Here is a tiny trained network, its code and every weight. The questions are about switching its units off for an input and a target symbol, where a switched-off unit gives its printed mean instead of its output.

import numpy as np


def w(rows, s, z=0):
    codes = np.array(rows[::2]) - 128.0
    scale = np.full(codes.shape[1], s)
    scale[-1] = z or s
    return codes * scale


def norm(h):
    return h / np.sqrt((h * h).mean(-1, keepdims=True) + 1e-5)


def f(y):
    return y / 2 * (1 + np.tanh(0.7978845608 * (y + 0.044715 * y**3)))


def softmax(a):
    e = np.exp(a - a.max(-1, keepdims=True))
    return e / e.sum(-1, keepdims=True)


def log_softmax(a):
    a = a - a.max(-1, keepdims=True)
    return a - np.log(np.exp(a).sum(-1, keepdims=True))


def net(x, mask):
    ids = ['αγζθλπσω'.index(c) for c in x.split()]
    T = len(ids)
    res = E[ids] + P[:T]
    u = 0
    for l in range(2):
        r = norm(res)
        for j in range(2):
            rows = slice(4 * j, 4 * j + 4)
            q, k, v = (r @ M[l][rows].T for M in (Q, K, V))
            z = softmax(np.where(np.tri(T) > 0, q @ k.T / 4**0.5, -1e9)) @ v
            o = O[l][rows]
            res = res + np.where(mask[u + j], z, o[:, -1]) @ o[:, :-1]
        u += 2
        y = f(norm(res) @ A[l][:, :-1].T + A[l][:, -1])
        res = res + np.where(mask[u : u + 4], y, B[l][:, -1]) @ B[l][:, :-1]
        u += 4
    return log_softmax(norm(res)[-1] @ U[:, :-1].T + U[:, -1])


Q, K, V, O, A, B = {}, {}, {}, {}, {}, {}
E = w([
[228,33,2],'α',
[141,194,155],'γ',
[117,130,109],'ζ',
[104,122,109],'θ',
[92,162,65],'λ',
[108,100,140],'π',
[107,120,130],'σ',
[115,171,63],'ω',
],0.025)
P = w([
[3,86,49],'0',
[10,40,27],'1',
[91,211,74],'2',
[66,119,98],'3',
[162,188,108],'4',
[132,166,124],'5',
[81,143,137],'6',
[253,182,134],'7',
[97,171,168],'8',
[237,170,165],'9',
[210,213,201],'10',
[207,183,202],'11',
[208,205,202],'12',
],0.0054)
Q[0] = w([
[221,183,165],'0.h1',
[73,94,100],'0.h1',
[241,125,169],'0.h1',
[50,194,112],'0.h1',
[156,2,107],'0.h2',
[82,42,70],'0.h2',
[8,64,49],'0.h2',
[247,148,196],'0.h2',
],0.008)
K[0] = w([
[117,118,73],'0.h1',
[109,159,104],'0.h1',
[87,132,164],'0.h1',
[249,63,113],'0.h1',
[111,87,56],'0.h2',
[78,102,185],'0.h2',
[48,141,185],'0.h2',
[185,183,104],'0.h2',
],0.015)
V[0] = w([
[202,127,2],'0.h1',
[199,113,224],'0.h1',
[202,180,87],'0.h1',
[85,171,134],'0.h1',
[182,136,132],'0.h2',
[214,177,185],'0.h2',
[153,180,155],'0.h2',
[227,28,117],'0.h2',
],0.0085)
O[0] = w([
[254,190,203,179],'0.h1',
[141,201,109,3],'0.h1',
[160,64,197,101],'0.h1',
[92,143,157,146],'0.h1',
[128,155,177,74],'0.h2',
[21,181,114,11],'0.h2',
[120,170,173,81],'0.h2',
[142,129,149,62],'0.h2',
],0.0065,0.0066)
A[0] = w([
[193,197,154,252],'0.n1',
[2,129,161,192],'0.n2',
[93,139,106,17],'0.n3',
[110,170,69,187],'0.n4',
],0.0075,0.0032)
B[0] = w([
[185,3,117,252],'0.n1',
[241,161,196,167],'0.n2',
[68,177,147,84],'0.n3',
[255,92,185,205],'0.n4',
],0.0073,0.0027)
Q[1] = w([
[106,235,149],'1.h1',
[22,155,105],'1.h1',
[226,133,184],'1.h1',
[248,102,86],'1.h1',
[93,146,82],'1.h2',
[97,189,106],'1.h2',
[190,74,69],'1.h2',
[128,123,126],'1.h2',
],0.013)
K[1] = w([
[205,184,52],'1.h1',
[123,133,33],'1.h1',
[138,16,239],'1.h1',
[236,108,220],'1.h1',
[22,175,184],'1.h2',
[2,131,159],'1.h2',
[131,146,80],'1.h2',
[117,222,204],'1.h2',
],0.0078)
V[1] = w([
[179,119,55],'1.h1',
[248,91,157],'1.h1',
[73,56,208],'1.h1',
[173,209,103],'1.h1',
[72,170,124],'1.h2',
[173,105,91],'1.h2',
[87,10,245],'1.h2',
[126,185,5],'1.h2',
],0.011)
O[1] = w([
[123,113,148,180],'1.h1',
[166,138,94,254],'1.h1',
[126,181,95,181],'1.h1',
[122,82,120,51],'1.h1',
[81,104,133,36],'1.h2',
[164,184,149,229],'1.h2',
[145,91,77,102],'1.h2',
[92,188,248,182],'1.h2',
],0.014,0.0082)
A[1] = w([
[155,248,150,1],'1.n1',
[74,230,11,43],'1.n2',
[174,72,192,175],'1.n3',
[83,219,68,57],'1.n4',
],0.011,0.00095)
B[1] = w([
[116,75,71,255],'1.n1',
[69,254,124,150],'1.n2',
[80,87,33,144],'1.n3',
[178,201,33,145],'1.n4',
],0.0096)
U = w([
[77,185,51,172],'α',
[131,77,125,49],'γ',
[59,34,148,253],'ζ',
[105,159,108,47],'θ',
[213,26,133,152],'λ',
[138,79,158,8],'π',
[192,111,252,152],'σ',
[122,116,255,109],'ω',
],0.0087,0.0041)

Each question gives the input, a string of symbols that net reads in full, and the target symbol t.
The units are the heads (4 rows each of Q, K, V and O) and the neurons (one row each of A and B). Each row of codes is followed by its name. A weight is (code - 128) times the scale printed after its matrix; where a second scale follows, it is the last column's (O, A, B and U).
mask holds one flag per unit, layer by layer, with each layer's heads first. A switched-off unit (its flag False) gives its mean, the last column of its rows in O or B, instead of its output. The means were averaged over made-up inputs and are rounded, as every weight is.
A unit's drop is (log p(t) with every unit on - log p(t) with that unit switched off) / (log p(t) with every unit on - log p(t) with every unit switched off).
The circuit of an input: a set's keep is (log p(t) with only the set's units on - log p(t) with every unit switched off) / (log p(t) with every unit on - log p(t) with every unit switched off). Starting from all 12 units, units are removed one at a time, each time the one whose removal leaves the highest keep (on an exact tie, the one counted first), for as long as the keep stays at least 0.8.
circuit, biggest first: the units of the circuit, biggest drop first
unit that matters most: the unit with the biggest drop
k most important neurons: the k neurons with the biggest drops, biggest first
top k neurons in layer l: the k neurons of layer l with the biggest drops, biggest first
which heads matter: for each layer, one digit per head in row order, 1 if its drop is at least 0.15 and else 0, layers parted by /
input π π λ ζ, target ω: unit that matters most : 1.h2
input α π γ, target λ: circuit, biggest first : [0.n1, 1.h1]
input θ π σ ω α λ, target λ: top 2 neurons in layer 0 : [0.n1, 0.n4]
input γ π σ σ, target α: top 2 neurons in layer 0 : [0.n2, 0.n1]
input π α λ λ ω, target λ: which heads matter : 10 / 10
input σ γ π, target ζ: circuit, biggest first : [1.h1, 0.h1, 0.n1]
input π ω λ, target σ: circuit, biggest first : [1.h2, 0.h1, 1.h1, 0.n4]
input π π π σ, target α: 2 most important neurons : [0.n1, 1.n2]
input π π ω λ ω π π π, target α: circuit, biggest first : [0.h1, 1.h1]
input ω ω θ, target σ: circuit, biggest first : [1.h2, 0.h1]
input α π π α α π γ, target λ: circuit, biggest first : [0.n1, 1.h2]
input σ ζ θ, target λ: circuit, biggest first : [0.h2, 1.h1, 1.n2, 0.h1]
input π λ ω λ, target σ: 2 most important neurons : [0.n4, 1.n2]
input π ω ω ζ, target σ: which heads matter : 11 / 01
input π π λ γ σ π σ π θ π θ, target α: unit that matters most : 0.n4
input γ λ π σ λ ω θ, target σ: which heads matter : 01 / 01
input π σ λ ζ σ γ θ, target ζ: circuit, biggest first : [1.h1, 0.h1, 1.h2, 0.n1]
input π α ω σ ω ω θ π σ π, target α: circuit, biggest first : [0.h1, 0.n1, 0.n4]
input λ π γ σ, target ζ: top 2 neurons in layer 0 : [0.n1, 0.n4]
input θ π λ π, target ω: which heads matter : 11 / 11
input ω γ π γ λ π π π θ σ π π γ, target α: 2 most important neurons : [1.n2, 0.n2]
input π π γ π, target ζ: top 2 neurons in layer 0 : [0.n4, 0.n1]
